Here is a tiny trained network, its code and every weight. The questions are about switching its units off for an input and a target symbol, where a switched-off unit gives its printed mean instead of its output.

import numpy as np


def w(rows, s, z=0):
    codes = np.array(rows[::2]) - 128.0
    scale = np.full(codes.shape[1], s)
    scale[-1] = z or s
    return codes * scale


def norm(h):
    return h / np.sqrt((h * h).mean(-1, keepdims=True) + 1e-5)


def f(y):
    return y / 2 * (1 + np.tanh(0.7978845608 * (y + 0.044715 * y**3)))


def softmax(a):
    e = np.exp(a - a.max(-1, keepdims=True))
    return e / e.sum(-1, keepdims=True)


def log_softmax(a):
    a = a - a.max(-1, keepdims=True)
    return a - np.log(np.exp(a).sum(-1, keepdims=True))


def net(x, mask):
    ids = ['αβεηθλμξπτω'.index(c) for c in x.split()]
    T = len(ids)
    res = E[ids] + P[:T]
    u = 0
    for l in range(2):
        r = norm(res)
        for j in range(2):
            rows = slice(3 * j, 3 * j + 3)
            q, k, v = (r @ M[l][rows].T for M in (Q, K, V))
            z = softmax(np.where(np.tri(T) > 0, q @ k.T / 3**0.5, -1e9)) @ v
            o = O[l][rows]
            res = res + np.where(mask[u + j], z, o[:, -1]) @ o[:, :-1]
        u += 2
        y = f(norm(res) @ A[l][:, :-1].T + A[l][:, -1])
        res = res + np.where(mask[u : u + 4], y, B[l][:, -1]) @ B[l][:, :-1]
        u += 4
    return log_softmax(norm(res)[-1] @ U[:, :-1].T + U[:, -1])


Q, K, V, O, A, B = {}, {}, {}, {}, {}, {}
E = w([
[137,218,102,160,137,61,122,146,254],'α',
[48,112,92,66,125,45,97,51,121],'β',
[136,126,71,74,166,150,175,217,112],'ε',
[45,127,223,161,169,122,96,75,149],'η',
[73,76,165,125,76,2,118,217,134],'θ',
[136,85,90,140,120,111,228,116,185],'λ',
[110,86,221,171,155,192,134,186,94],'μ',
[130,67,59,186,116,98,170,92,158],'ξ',
[111,124,56,211,146,121,175,102,147],'π',
[192,127,117,89,94,113,18,150,88],'τ',
[36,240,144,94,114,76,168,164,114],'ω',
],0.0082)
P = w([
[192,141,104,196,157,96,253,70,55],'0',
[53,68,83,174,177,106,160,157,148],'1',
[52,64,97,145,174,117,115,175,144],'2',
[52,66,104,128,184,109,82,178,121],'3',
[61,65,133,87,204,112,66,195,120],'4',
[77,62,136,85,191,103,25,192,117],'5',
],0.0047)
Q[0] = w([
[73,74,29,175,143,39,184,211,187],'L0H0',
[62,27,101,109,199,147,120,165,149],'L0H0',
[222,157,123,145,21,212,120,54,50],'L0H0',
[100,2,110,105,177,95,98,188,76],'L0H1',
[72,105,78,151,158,73,215,220,120],'L0H1',
[77,41,104,120,201,74,116,127,208],'L0H1',
],0.0084)
K[0] = w([
[139,189,155,61,154,130,44,178,151],'L0H0',
[130,131,139,78,167,181,38,136,104],'L0H0',
[61,109,87,182,189,138,254,114,165],'L0H0',
[195,116,163,54,138,141,6,171,95],'L0H1',
[85,193,156,68,127,150,72,203,125],'L0H1',
[141,152,172,76,167,91,32,118,144],'L0H1',
],0.0091)
V[0] = w([
[122,184,2,27,209,200,192,167,164],'L0H0',
[202,79,94,117,131,175,84,30,51],'L0H0',
[123,67,34,74,163,151,173,230,8],'L0H0',
[138,198,62,152,174,112,15,130,90],'L0H1',
[198,105,175,179,49,98,116,239,84],'L0H1',
[67,164,161,169,139,193,165,197,95],'L0H1',
],0.0053)
O[0] = w([
[108,158,109,101,114,181,220,154,147,93],'L0H0',
[132,126,136,167,2,155,133,119,86,3],'L0H0',
[75,123,132,129,125,135,170,229,61,232],'L0H0',
[43,214,106,130,115,151,151,128,179,224],'L0H1',
[157,193,163,159,167,74,86,189,156,123],'L0H1',
[147,127,192,125,226,182,115,133,110,112],'L0H1',
],0.0076,0.003)
A[0] = w([
[126,122,203,140,110,147,68,126,8,34],'L0N0',
[82,89,188,123,136,122,57,2,113,33],'L0N1',
[125,92,162,157,185,169,105,15,204,6],'L0N2',
[99,165,91,96,162,153,192,78,84,21],'L0N3',
],0.0071,0.0012)
B[0] = w([
[178,121,13,115,136,134,86,87,228,171],'L0N0',
[96,55,201,129,84,135,176,148,45,198],'L0N1',
[74,204,186,170,145,117,200,207,253,253],'L0N2',
[105,193,142,142,204,140,113,75,79,187],'L0N3',
],0.0079,0.0027)
Q[1] = w([
[148,73,201,103,182,178,170,49,114],'L1H0',
[130,214,115,128,60,124,108,124,117],'L1H0',
[172,154,146,146,134,130,127,107,185],'L1H0',
[138,4,122,116,201,107,166,82,84],'L1H1',
[91,119,70,156,87,73,104,150,121],'L1H1',
[106,115,118,161,239,93,158,154,162],'L1H1',
],0.014)
K[1] = w([
[2,54,139,152,136,198,99,138,180],'L1H0',
[204,159,84,205,95,111,210,71,113],'L1H0',
[144,158,92,193,159,121,127,126,244],'L1H0',
[20,71,126,59,120,150,26,171,121],'L1H1',
[183,126,194,90,119,51,107,63,22],'L1H1',
[112,173,199,36,115,167,53,179,144],'L1H1',
],0.009)
V[1] = w([
[92,92,226,92,135,193,197,141,60],'L1H0',
[208,142,104,118,78,145,206,90,227],'L1H0',
[199,124,43,189,105,179,87,123,119],'L1H0',
[255,82,118,58,212,128,137,162,110],'L1H1',
[68,115,199,156,233,179,136,68,141],'L1H1',
[139,138,119,15,153,51,124,52,85],'L1H1',
],0.0068)
O[1] = w([
[204,115,184,136,78,76,145,92,188,106],'L1H0',
[34,114,174,78,181,131,104,101,134,47],'L1H0',
[87,74,120,152,168,214,74,164,153,2],'L1H0',
[166,155,157,55,100,180,132,136,166,123],'L1H1',
[153,166,114,156,99,173,70,80,80,234],'L1H1',
[168,144,97,1,98,42,127,108,109,141],'L1H1',
],0.0096,0.003)
A[1] = w([
[138,207,196,57,103,41,124,159,229,61],'L1N0',
[85,162,164,203,200,149,64,206,224,140],'L1N1',
[227,254,175,112,131,63,154,52,161,10],'L1N2',
[2,155,147,174,56,44,121,204,96,3],'L1N3',
],0.0065,0.0035)
B[1] = w([
[69,153,64,221,206,134,154,90,151,190],'L1N0',
[165,106,118,73,82,128,160,33,166,255],'L1N1',
[25,38,213,73,137,159,41,140,66,186],'L1N2',
[254,105,180,86,187,150,123,114,100,185],'L1N3',
],0.0088,0.0064)
U = w([
[100,161,189,74,186,169,90,114,36,121],'α',
[190,140,122,165,228,34,107,173,128,67],'β',
[109,121,232,220,98,99,104,127,165,132],'ε',
[133,170,70,225,138,176,115,94,57,94],'η',
[130,206,118,120,96,160,199,215,115,178],'θ',
[95,185,95,116,177,133,154,85,209,143],'λ',
[90,150,115,100,34,188,101,166,165,133],'μ',
[150,55,190,1,137,116,154,144,199,4],'ξ',
[235,105,132,130,149,185,77,106,146,194],'π',
[80,22,85,181,141,156,123,156,129,121],'τ',
[100,111,83,96,1,88,120,102,105,209],'ω',
],0.0084,0.0045)

Each question gives the input, a string of symbols that net reads in full, and the target symbol t.
The units are the heads (3 rows each of Q, K, V and O) and the neurons (one row each of A and B). Each row of codes is followed by its name. A weight is (code - 128) times the scale printed after its matrix; where a second scale follows, it is the last column's (O, A, B and U).
mask holds one flag per unit, layer by layer, with each layer's heads first. A switched-off unit (its flag False) gives its mean, the last column of its rows in O or B, instead of its output. The means were averaged over made-up inputs and are rounded, as every weight is.
A unit's drop is (log p(t) with every unit on - log p(t) with that unit switched off) / (log p(t) with every unit on - log p(t) with every unit switched off).
The circuit of an input: a set's keep is (log p(t) with only the set's units on - log p(t) with every unit switched off) / (log p(t) with every unit on - log p(t) with every unit switched off). Starting from all 12 units, units are removed one at a time, each time the one whose removal leaves the highest keep (on an exact tie, the one counted first), for as long as the keep stays at least 0.8.
circuit, biggest first: the units of the circuit, biggest drop first
most important unit: the unit with the biggest drop
top k neurons in layer l: the k neurons of layer l with the biggest drops, biggest first
which heads matter: for each layer, one digit per head in row order, 1 if its drop is at least 0.15 and else 0, layers parted by /
drop of u: that unit's drop, to one decimal
input η ξ λ ξ, target ε: circuit, biggest first : (L0N2 L0N1 L0H0)
input α τ ξ μ ξ ε, target α: circuit, biggest first : (L0H1 L1H0 L1N3 L0H0)
input β θ π, target β: which heads matter : 10 / 10
input π τ α η, target π: which heads matter : 01 / 00
input α ξ λ ξ ε, target θ: circuit, biggest first : (L0H0)
input α τ π π λ, target α: circuit, biggest first : (L0H1 L1H0 L1N3 L0H0)
input τ α ξ ω β ω, target τ: which heads matter : 10 / 11
input τ ε β, target τ: circuit, biggest first : (L1H0 L0H0 L1H1)
input ω β ε τ ξ π, target ω: circuit, biggest first : (L1H0 L0H0)
input λ α α μ π, target π: which heads matter : 01 / 01
input π θ τ α, target π: circuit, biggest first : (L1N3 L0H0)
input λ ε μ τ, target λ: circuit, biggest first : (L1N0 L0H1)
input μ τ θ, target μ: circuit, biggest first : (L0H1 L1H1)
input θ β ξ β θ ξ, target β: which heads matter : 01 / 00
input η α α β τ α, target η: most important unit : L1H1
input ε θ π α α τ, target ε: which heads matter : 11 / 10
input ξ τ μ π β, target ξ: top 2 neurons in layer 0 : (L0N0 L0N2)
input ξ π τ, target ξ: which heads matter : 11 / 11
input λ α β β α ξ, target λ: circuit, biggest first : (L0H0 L0N2)
input τ α λ, target τ: most important unit : L1H0
input θ μ η μ β η, target ε: which heads matter : 00 / 10
input μ λ θ, target β: which heads matter : 00 / 00
input λ α μ λ, target π: which heads matter : 01 / 01
input ξ τ β, target ξ: top 3 neurons in layer 1 : (L1N3 L1N1 L1N0)
input η π β θ, target β: which heads matter : 01 / 00
input μ α α τ α ε, target μ: drop of L1H1 : 0.2
input θ ε ξ, target θ: drop of L0H0 : 1.0
input α ω θ ξ π, target β: top neuron in layer 0 : (L0N3)
